Below are the code and all the weights of a small trained network. Each question names an input and a target symbol and asks about switching units off, where a switched-off unit gives its printed mean instead of its output.

import numpy as np


def w(rows, s, z=0):
    codes = np.array(rows[::2]) - 128.0
    scale = np.full(codes.shape[1], s)
    scale[-1] = z or s
    return codes * scale


def norm(h):
    return h / np.sqrt((h * h).mean(-1, keepdims=True) + 1e-5)


def softmax(a):
    e = np.exp(a - a.max(-1, keepdims=True))
    return e / e.sum(-1, keepdims=True)


def log_softmax(a):
    a = a - a.max(-1, keepdims=True)
    return a - np.log(np.exp(a).sum(-1, keepdims=True))


def net(x, mask):
    ids = ['ΓΔΠΨαβεζθλξστω'.index(c) for c in x.split()]
    T = len(ids)
    res = E[ids] + P[:T]
    u = 0
    for l in range(2):
        r = norm(res)
        for j in range(3):
            rows = slice(2 * j, 2 * j + 2)
            q, k, v = (r @ M[l][rows].T for M in (Q, K, V))
            z = softmax(np.where(np.tri(T) > 0, q @ k.T / 2**0.5, -1e9)) @ v
            o = O[l][rows]
            res = res + np.where(mask[u + j], z, o[:, -1]) @ o[:, :-1]
        u += 3
    return log_softmax(norm(res)[-1] @ U[:, :-1].T + U[:, -1])


Q, K, V, O = {}, {}, {}, {}
E = w([
[139,5,133],'Γ',
[180,147,173],'Δ',
[167,112,171],'Π',
[100,120,57],'Ψ',
[220,141,113],'α',
[108,132,54],'β',
[135,89,121],'ε',
[81,106,13],'ζ',
[179,192,156],'θ',
[180,207,160],'λ',
[188,212,159],'ξ',
[181,158,171],'σ',
[183,157,173],'τ',
[179,155,171],'ω',
],0.012)
P = w([
[125,69,90],'0',
[72,149,146],'1',
[228,212,91],'2',
[9,84,2],'3',
[73,159,144],'4',
[141,103,84],'5',
[158,78,45],'6',
[74,153,149],'7',
[200,161,113],'8',
[159,77,53],'9',
[90,142,145],'10',
],0.0062)
Q[0] = w([
[2,162,87],'L0H1',
[182,154,71],'L0H1',
[77,117,206],'L0H2',
[140,171,117],'L0H2',
[202,72,165],'L0H3',
[175,160,211],'L0H3',
],0.0082)
K[0] = w([
[48,177,194],'L0H1',
[141,51,145],'L0H1',
[153,115,34],'L0H2',
[75,152,108],'L0H2',
[119,89,254],'L0H3',
[148,129,180],'L0H3',
],0.0076)
V[0] = w([
[254,73,29],'L0H1',
[41,150,154],'L0H1',
[63,135,103],'L0H2',
[161,70,53],'L0H2',
[61,161,68],'L0H3',
[13,167,97],'L0H3',
],0.0064)
O[0] = w([
[2,182,56,254],'L0H1',
[166,163,147,50],'L0H1',
[216,15,138,78],'L0H2',
[52,166,158,154],'L0H2',
[154,53,97,65],'L0H3',
[177,183,92,42],'L0H3',
],0.0044,0.0051)
Q[1] = w([
[102,46,130],'L1H1',
[99,71,124],'L1H1',
[100,65,148],'L1H2',
[206,142,11],'L1H2',
[164,128,135],'L1H3',
[82,201,81],'L1H3',
],0.012)
K[1] = w([
[91,102,175],'L1H1',
[12,105,163],'L1H1',
[161,154,129],'L1H2',
[118,50,2],'L1H2',
[177,83,207],'L1H3',
[21,64,113],'L1H3',
],0.0097)
V[1] = w([
[38,204,100],'L1H1',
[39,53,199],'L1H1',
[136,197,128],'L1H2',
[134,165,221],'L1H2',
[54,3,72],'L1H3',
[196,123,135],'L1H3',
],0.0054)
O[1] = w([
[61,74,96,253],'L1H1',
[215,254,155,143],'L1H1',
[185,84,49,157],'L1H2',
[231,34,138,128],'L1H2',
[141,104,68,218],'L1H3',
[16,240,210,43],'L1H3',
],0.0055,0.0043)
U = w([
[169,100,174,19],'Γ',
[138,97,147,235],'Δ',
[7,76,106,229],'Π',
[115,140,142,2],'Ψ',
[120,123,143,245],'α',
[128,144,82,23],'β',
[144,99,58,24],'ε',
[199,85,62,199],'ζ',
[159,125,153,47],'θ',
[138,129,114,15],'λ',
[138,119,236,208],'ξ',
[109,166,149,60],'σ',
[161,131,143,11],'τ',
[163,145,121,13],'ω',
],0.015,0.0045)

Each question gives the input, a string of symbols that net reads in full, and the target symbol t.
The units are the heads (2 rows each of Q, K, V and O). Each row of codes is followed by its name. A weight is (code - 128) times the scale printed after its matrix; where a second scale follows, it is the last column's (O and U).
mask holds one flag per head, layer by layer. A switched-off head (its flag False) gives its mean, the last column of its rows in O, instead of its output. The means were averaged over made-up inputs and are rounded, as every weight is.
A unit's drop is (log p(t) with every unit on - log p(t) with that unit switched off) / (log p(t) with every unit on - log p(t) with every unit switched off).
The circuit of an input: a set's keep is (log p(t) with only the set's units on - log p(t) with every unit switched off) / (log p(t) with every unit on - log p(t) with every unit switched off). Starting from all 6 units, units are removed one at a time, each time the one whose removal leaves the highest keep (on an exact tie, the one counted first), for as long as the keep stays at least 0.8.
units of the circuit, in order: the units of the circuit, biggest drop first
which heads matter: for each layer, one digit per head in row order, 1 if its drop is at least 0.15 and else 0, layers parted by /
drop when u is switched off: that unit's drop, to one decimal
input Γ β Π Π ω β ξ Δ α Π ξ, target Π: units of the circuit, in order : L1H1
input Γ Π Π β ω Ψ α α, target Π: units of the circuit, in order : L1H1, L1H2
input Δ β Π ω Π β Ψ Γ ε τ, target Π: units of the circuit, in order : L1H1, L1H2
input ω Π β β Π α β θ, target Π: which heads matter : 000 / 100
input λ ω α β Ψ β Π, target Π: which heads matter : 010 / 011
input Γ Π ξ α Π α ξ Δ Π λ, target Π: which heads matter : 000 / 100
input Π Δ ω Δ Π, target ξ: which heads matter : 100 / 001
input Ψ Π Γ ε ε, target ζ: units of the circuit, in order : L0H1, L1H1
input β Π σ θ Π, target ξ: units of the circuit, in order : L1H3, L0H1
input β β ξ β β β Π, target Π: units of the circuit, in order : L1H2, L1H3
input Π Π β Π, target ζ: units of the circuit, in order : L1H1, L0H1
input Π β Π Π β β Π β β β α, target Π: which heads matter : 000 / 110
input Π Π β Δ Π α Π ξ, target Π: which heads matter : 000 / 100
input Δ τ α Δ β σ, target Π: units of the circuit, in order : L1H1
input β Π Π τ τ Π θ, target Π: units of the circuit, in order : L1H1, L1H2
input Δ α ω Γ ε α ζ β Γ λ, target Π: which heads matter : 000 / 110
input Π Δ Γ Π, target ζ: which heads matter : 100 / 110
input σ Δ Δ Γ Γ Δ Γ β Π α ε, target ζ: which heads matter : 000 / 110
input β β Π Γ Δ θ λ Π Δ, target ξ: drop when L0H2 is switched off : 0.2
input Π β β τ θ σ ω, target Π: units of the circuit, in order : L1H1
